Below are the code and all the weights of a small trained network. Each question names an input and a class and asks about switching units off, where a switched-off unit gives its printed mean instead of its output.

import numpy as np


def w(rows, s, z=0):
    codes = np.array(rows[::2]) - 128.0
    scale = np.full(codes.shape[1], s)
    scale[-1] = z or s
    return codes * scale


def f(y):
    return y / 2 * (1 + np.tanh(0.7978845608 * (y + 0.044715 * y**3)))


def log_softmax(a):
    a = a - a.max(-1, keepdims=True)
    return a - np.log(np.exp(a).sum(-1, keepdims=True))


def net(x, mask):
    res = np.array(x, float).reshape(1, 8) / 4 @ E
    y = f(res @ A[0][:, :-1].T + A[0][:, -1])
    res = res + np.where(mask, y, B[0][:, -1]) @ B[0][:, :-1]
    return log_softmax(res[-1] @ U[:, :-1].T + U[:, -1])


A, B = {}, {}
E = w([
[117,158,86,199,44,185,148,89],'x0',
[105,111,113,121,71,116,41,173],'x1',
[250,93,138,164,154,171,106,95],'x2',
[128,132,151,43,81,255,128,164],'x3',
[90,31,104,89,131,152,68,205],'x4',
[171,214,96,32,151,102,182,179],'x5',
[86,109,96,104,117,89,62,131],'x6',
[182,81,68,138,44,81,175,154],'x7',
],0.0081)
A[0] = w([
[231,122,139,148,163,94,90,94,134],'neuron 0',
[135,116,30,118,26,146,81,180,178],'neuron 1',
[125,138,101,171,139,224,93,98,126],'neuron 2',
[97,116,123,89,91,179,43,139,243],'neuron 3',
[190,216,103,100,159,139,205,151,198],'neuron 4',
[228,139,125,66,151,105,99,130,131],'neuron 5',
[63,170,131,130,202,17,141,137,190],'neuron 6',
[133,88,161,227,140,121,86,74,253],'neuron 7',
[107,199,163,119,53,170,167,135,110],'neuron 8',
[169,58,136,150,82,220,161,134,29],'neuron 9',
[132,158,130,105,111,142,254,113,91],'neuron 10',
[159,97,63,152,32,105,116,188,186],'neuron 11',
[89,65,137,42,213,109,71,233,99],'neuron 12',
[75,157,89,140,178,17,125,117,216],'neuron 13',
[156,126,53,107,88,139,146,127,173],'neuron 14',
],0.0086,0.0036)
B[0] = w([
[198,142,133,177,160,128,163,148,171],'neuron 0',
[101,163,112,60,80,109,102,88,210],'neuron 1',
[91,167,108,187,109,174,136,132,169],'neuron 2',
[81,123,145,96,141,136,101,112,217],'neuron 3',
[144,161,201,27,120,170,136,154,213],'neuron 4',
[174,102,153,127,197,136,72,132,169],'neuron 5',
[138,174,76,96,51,59,148,55,228],'neuron 6',
[144,145,63,192,143,176,114,112,217],'neuron 7',
[121,132,175,80,167,157,98,116,175],'neuron 8',
[117,128,71,131,89,107,138,79,166],'neuron 9',
[160,172,176,93,161,169,128,154,180],'neuron 10',
[126,155,76,116,92,97,155,101,199],'neuron 11',
[2,82,122,98,143,167,26,155,246],'neuron 12',
[137,151,66,124,59,123,176,44,220],'neuron 13',
[143,136,129,83,109,126,128,105,160],'neuron 14',
],0.0094,0.011)
U = w([
[152,114,167,182,133,121,160,164,14],'0',
[168,29,138,125,185,78,60,149,129],'1',
[63,117,170,114,160,189,57,130,72],'2',
[180,118,82,255,132,128,132,93,208],'3',
[100,132,95,98,47,83,118,88,207],'4',
[128,86,161,154,135,76,149,170,1],'5',
[235,152,180,95,155,126,160,120,210],'6',
],0.0096,0.0036)

Each question gives the input, the list of numbers given to net, and the class t.
The units are the neurons (one row each of A and B). Each row of codes is followed by its name. A weight is (code - 128) times the scale printed after its matrix; where a second scale follows, it is the last column's (A, B and U).
mask holds one flag per neuron, in row order. A switched-off neuron (its flag False) gives its mean, the last column of its row in B, instead of its output. The means were averaged over made-up inputs and are rounded, as every weight is.
A unit's drop is (log p(t) with every unit on - log p(t) with that unit switched off) / (log p(t) with every unit on - log p(t) with every unit switched off).
The circuit of an input: a set's keep is (log p(t) with only the set's units on - log p(t) with every unit switched off) / (log p(t) with every unit on - log p(t) with every unit switched off). Starting from the 12 units with the biggest drops (on a tie, the unit counted first), units are removed one at a time, each time the one whose removal leaves the highest keep (on an exact tie, the one counted first), for as long as the keep stays at least 0.8.
circuit, biggest first: the units of the circuit, biggest drop first
most important unit: the unit with the biggest drop
top k neurons: the k neurons with the biggest drops, biggest first
drop when u is switched off: that unit's drop, to one decimal
input [1,7,-2,1,-6,6,-7,-2], class 6: most important unit : neuron 12
input [0,0,0,0,-2,-8,-2,-8], class 3: top 2 neurons : [neuron 12; neuron 7]
input [2,-5,-8,-7,-4,4,-7,1], class 6: top 3 neurons : [neuron 10; neuron 4; neuron 12]
input [1,-1,3,-3,-8,-2,-4,3], class 6: circuit, biggest first : [neuron 4; neuron 12]
input [-7,5,7,8,-4,-8,-8,-8], class 3: circuit, biggest first : [neuron 12; neuron 4; neuron 7]
input [-4,-1,6,4,1,-8,-1,-5], class 3: top 2 neurons : [neuron 7; neuron 4]
input [-3,1,1,1,-2,6,6,-1], class 2: circuit, biggest first : [neuron 5; neuron 12]
input [-1,3,-8,1,-4,-7,-7,3], class 3: circuit, biggest first : [neuron 12; neuron 4; neuron 1]
input [-6,8,6,8,5,6,-4,5], class 2: top 3 neurons : [neuron 12; neuron 5; neuron 6]
input [5,0,-8,5,7,8,-1,4], class 2: top 2 neurons : [neuron 6; neuron 13]
input [0,4,-2,3,-4,7,5,-5], class 2: top 2 neurons : [neuron 11; neuron 8]
input [-6,-5,6,-6,8,2,-5,-6], class 1: top 3 neurons : [neuron 0; neuron 12; neuron 5]
input [1,0,-5,-2,-6,7,-2,8], class 6: top 2 neurons : [neuron 10; neuron 4]
input [1,-4,3,6,0,4,7,-1], class 2: circuit, biggest first : [neuron 6]
input [-5,3,6,-2,-4,3,4,7], class 6: drop when neuron 7 is switched off : 0.0
input [-5,6,2,3,1,3,2,2], class 2: drop when neuron 6 is switched off : 0.1
input [7,-7,-2,4,-8,-3,3,-1], class 2: drop when neuron 0 is switched off : 0.2
